Here is a tiny trained network, its code and every weight. The questions are about switching its units off for an input and a class, where a switched-off unit gives its printed mean instead of its output.

import numpy as np


def w(rows, s, z=0):
    codes = np.array(rows[::2]) - 128.0
    scale = np.full(codes.shape[1], s)
    scale[-1] = z or s
    return codes * scale


def f(y):
    return np.maximum(y, 0)


def log_softmax(a):
    a = a - a.max(-1, keepdims=True)
    return a - np.log(np.exp(a).sum(-1, keepdims=True))


def net(x, mask):
    res = np.array(x, float).reshape(1, 3) / 4 @ E
    y = f(res @ A[0][:, :-1].T + A[0][:, -1])
    res = res + np.where(mask, y, B[0][:, -1]) @ B[0][:, :-1]
    return log_softmax(res[-1] @ U[:, :-1].T + U[:, -1])


A, B = {}, {}
E = w([
[71,255,128,171],'x0',
[50,99,126,64],'x1',
[110,73,194,203],'x2',
],0.0095)
A[0] = w([
[66,173,170,180,242],'neuron 1',
[251,113,188,154,144],'neuron 2',
[144,82,90,110,166],'neuron 3',
[99,120,188,213,189],'neuron 4',
[85,30,140,60,254],'neuron 5',
[105,156,183,152,172],'neuron 6',
[117,67,160,149,170],'neuron 7',
[176,95,158,169,92],'neuron 8',
[86,156,61,75,219],'neuron 9',
[131,225,155,157,227],'neuron 10',
[109,72,160,99,131],'neuron 11',
[104,164,154,196,123],'neuron 12',
[174,136,75,104,229],'neuron 13',
[153,88,184,126,116],'neuron 14',
],0.015,0.0047)
B[0] = w([
[105,54,120,175,243],'neuron 1',
[116,91,91,62,223],'neuron 2',
[178,161,163,143,182],'neuron 3',
[101,84,187,108,228],'neuron 4',
[234,115,148,186,254],'neuron 5',
[160,2,163,197,187],'neuron 6',
[113,93,170,135,204],'neuron 7',
[54,123,71,93,185],'neuron 8',
[140,100,33,79,226],'neuron 9',
[132,85,116,237,247],'neuron 10',
[199,124,186,199,187],'neuron 11',
[123,110,163,178,195],'neuron 12',
[217,145,78,137,198],'neuron 13',
[53,159,189,67,184],'neuron 14',
],0.0096,0.011)
U = w([
[97,120,198,57,63],'0',
[94,114,61,146,17],'1',
[107,188,159,97,3],'2',
[196,145,4,84,212],'3',
[25,214,140,112,51],'4',
[171,82,223,170,176],'5',
[49,60,96,106,142],'6',
],0.011,0.0039)

Each question gives the input, the list of numbers given to net, and the class t.
The units are the neurons (one row each of A and B). Each row of codes is followed by its name. A weight is (code - 128) times the scale printed after its matrix; where a second scale follows, it is the last column's (A, B and U).
mask holds one flag per neuron, in row order. A switched-off neuron (its flag False) gives its mean, the last column of its row in B, instead of its output. The means were averaged over made-up inputs and are rounded, as every weight is.
A unit's drop is (log p(t) with every unit on - log p(t) with that unit switched off) / (log p(t) with every unit on - log p(t) with every unit switched off).
The circuit of an input: a set's keep is (log p(t) with only the set's units on - log p(t) with every unit switched off) / (log p(t) with every unit on - log p(t) with every unit switched off). Starting from the 12 units with the biggest drops (on a tie, the unit counted first), units are removed one at a time, each time the one whose removal leaves the highest keep (on an exact tie, the one counted first), for as long as the keep stays at least 0.8.
units of the circuit, in order: the units of the circuit, biggest drop first
most important unit: the unit with the biggest drop
top k neurons: the k neurons with the biggest drops, biggest first
drop of u: that unit's drop, to one decimal
input [4,4,1], class 6: units of the circuit, in order	(neuron 5)
input [1,-8,7], class 6: units of the circuit, in order	(neuron 8; neuron 2)
input [-1,-8,7], class 6: units of the circuit, in order	(neuron 8; neuron 2)
input [5,1,-3], class 1: top 2 neurons	(neuron 10; neuron 5)
input [1,-3,7], class 6: units of the circuit, in order	(neuron 5; neuron 8)
input [-2,-4,5], class 6: units of the circuit, in order	(neuron 8; neuron 2)
input [1,-2,-1], class 1: units of the circuit, in order	(neuron 5; neuron 4)
input [-1,-3,2], class 6: units of the circuit, in order	(neuron 5; neuron 11)
input [7,-3,-4], class 1: top 4 neurons	(neuron 5; neuron 9; neuron 11; neuron 4)
input [-7,-6,3], class 0: drop of neuron 8	0.2
input [7,6,-8], class 3: drop of neuron 9	0.6
input [-3,1,-5], class 3: drop of neuron 3	0.0
input [-6,-7,1], class 6: drop of neuron 14	0.2
input [-7,-4,-1], class 3: most important unit	neuron 2
